Here is a tiny trained network, its code and every weight. The questions are about switching its units off for an input and a class, where a switched-off unit gives its printed mean instead of its output.

import numpy as np


def w(rows, s, z=0):
    codes = np.array(rows[::2]) - 128.0
    scale = np.full(codes.shape[1], s)
    scale[-1] = z or s
    return codes * scale


def f(y):
    return y / 2 * (1 + np.tanh(0.7978845608 * (y + 0.044715 * y**3)))


def log_softmax(a):
    a = a - a.max(-1, keepdims=True)
    return a - np.log(np.exp(a).sum(-1, keepdims=True))


def net(x, mask):
    res = np.array(x, float).reshape(1, 3) / 4 @ E
    y = f(res @ A[0][:, :-1].T + A[0][:, -1])
    res = res + np.where(mask, y, B[0][:, -1]) @ B[0][:, :-1]
    return log_softmax(res[-1] @ U[:, :-1].T + U[:, -1])


A, B = {}, {}
E = w([
[23,181,191],'x0',
[159,52,246],'x1',
[60,1,48],'x2',
],0.01)
A[0] = w([
[146,79,203,107],'N1',
[84,175,72,80],'N2',
[16,122,199,135],'N3',
[201,177,199,111],'N4',
[109,169,70,143],'N5',
[77,19,141,120],'N6',
[51,145,157,86],'N7',
[222,73,123,107],'N8',
[135,88,192,255],'N9',
[92,176,59,133],'N10',
[238,63,116,130],'N11',
[52,84,56,120],'N12',
[129,52,226,106],'N13',
[32,137,171,109],'N14',
[110,21,121,97],'N15',
[75,106,47,109],'N16',
[235,144,10,85],'N17',
[158,222,82,98],'N18',
],0.012,0.014)
B[0] = w([
[110,5,229,172],'N1',
[100,70,178,153],'N2',
[61,198,86,203],'N3',
[181,209,198,202],'N4',
[153,28,106,173],'N5',
[208,221,197,193],'N6',
[61,149,166,152],'N7',
[52,155,143,168],'N8',
[174,80,8,252],'N9',
[141,18,126,179],'N10',
[15,199,107,190],'N11',
[187,174,165,195],'N12',
[120,5,183,192],'N13',
[67,159,123,174],'N14',
[144,170,171,176],'N15',
[180,142,209,179],'N16',
[45,138,150,196],'N17',
[172,92,217,173],'N18',
],0.011,0.015)
U = w([
[113,56,164,124],'0',
[182,200,181,66],'1',
[5,173,121,58],'2',
[159,117,41,254],'3',
],0.02,0.0076)

Each question gives the input, the list of numbers given to net, and the class t.
The units are the neurons (one row each of A and B). Each row of codes is followed by its name. A weight is (code - 128) times the scale printed after its matrix; where a second scale follows, it is the last column's (A, B and U).
mask holds one flag per neuron, in row order. A switched-off neuron (its flag False) gives its mean, the last column of its row in B, instead of its output. The means were averaged over made-up inputs and are rounded, as every weight is.
A unit's drop is (log p(t) with every unit on - log p(t) with that unit switched off) / (log p(t) with every unit on - log p(t) with every unit switched off).
The circuit of an input: a set's keep is (log p(t) with only the set's units on - log p(t) with every unit switched off) / (log p(t) with every unit on - log p(t) with every unit switched off). Starting from the 12 units with the biggest drops (on a tie, the unit counted first), units are removed one at a time, each time the one whose removal leaves the highest keep (on an exact tie, the one counted first), for as long as the keep stays at least 0.8.
circuit, biggest first: the units of the circuit, biggest drop first
unit that matters most: the unit with the biggest drop
top k neurons: the k neurons with the biggest drops, biggest first
drop of u: that unit's drop, to one decimal
input [3,-4,-1], class 0: unit that matters most -> N9
input [6,-7,4], class 0: top 2 neurons -> [N10; N5]
input [7,7,-6], class 0: top 4 neurons -> [N13; N1; N11; N9]
input [8,7,-3], class 2: top 4 neurons -> [N3; N14; N7; N10]
input [-3,-2,3], class 3: top 2 neurons -> [N4; N1]
input [5,7,8], class 1: top 2 neurons -> [N6; N15]
input [-4,3,3], class 2: top 2 neurons -> [N11; N8]
input [2,2,3], class 3: top 2 neurons -> [N4; N9]
input [-7,6,2], class 2: top 2 neurons -> [N11; N8]
input [3,-2,1], class 3: top 2 neurons -> [N11; N17]
input [-2,-4,6], class 1: drop of N12 -> 0.2
input [0,-6,-1], class 0: drop of N5 -> 0.0
input [-2,3,2], class 3: drop of N18 -> 0.1
input [-1,5,8], class 1: circuit, biggest first -> [N6]
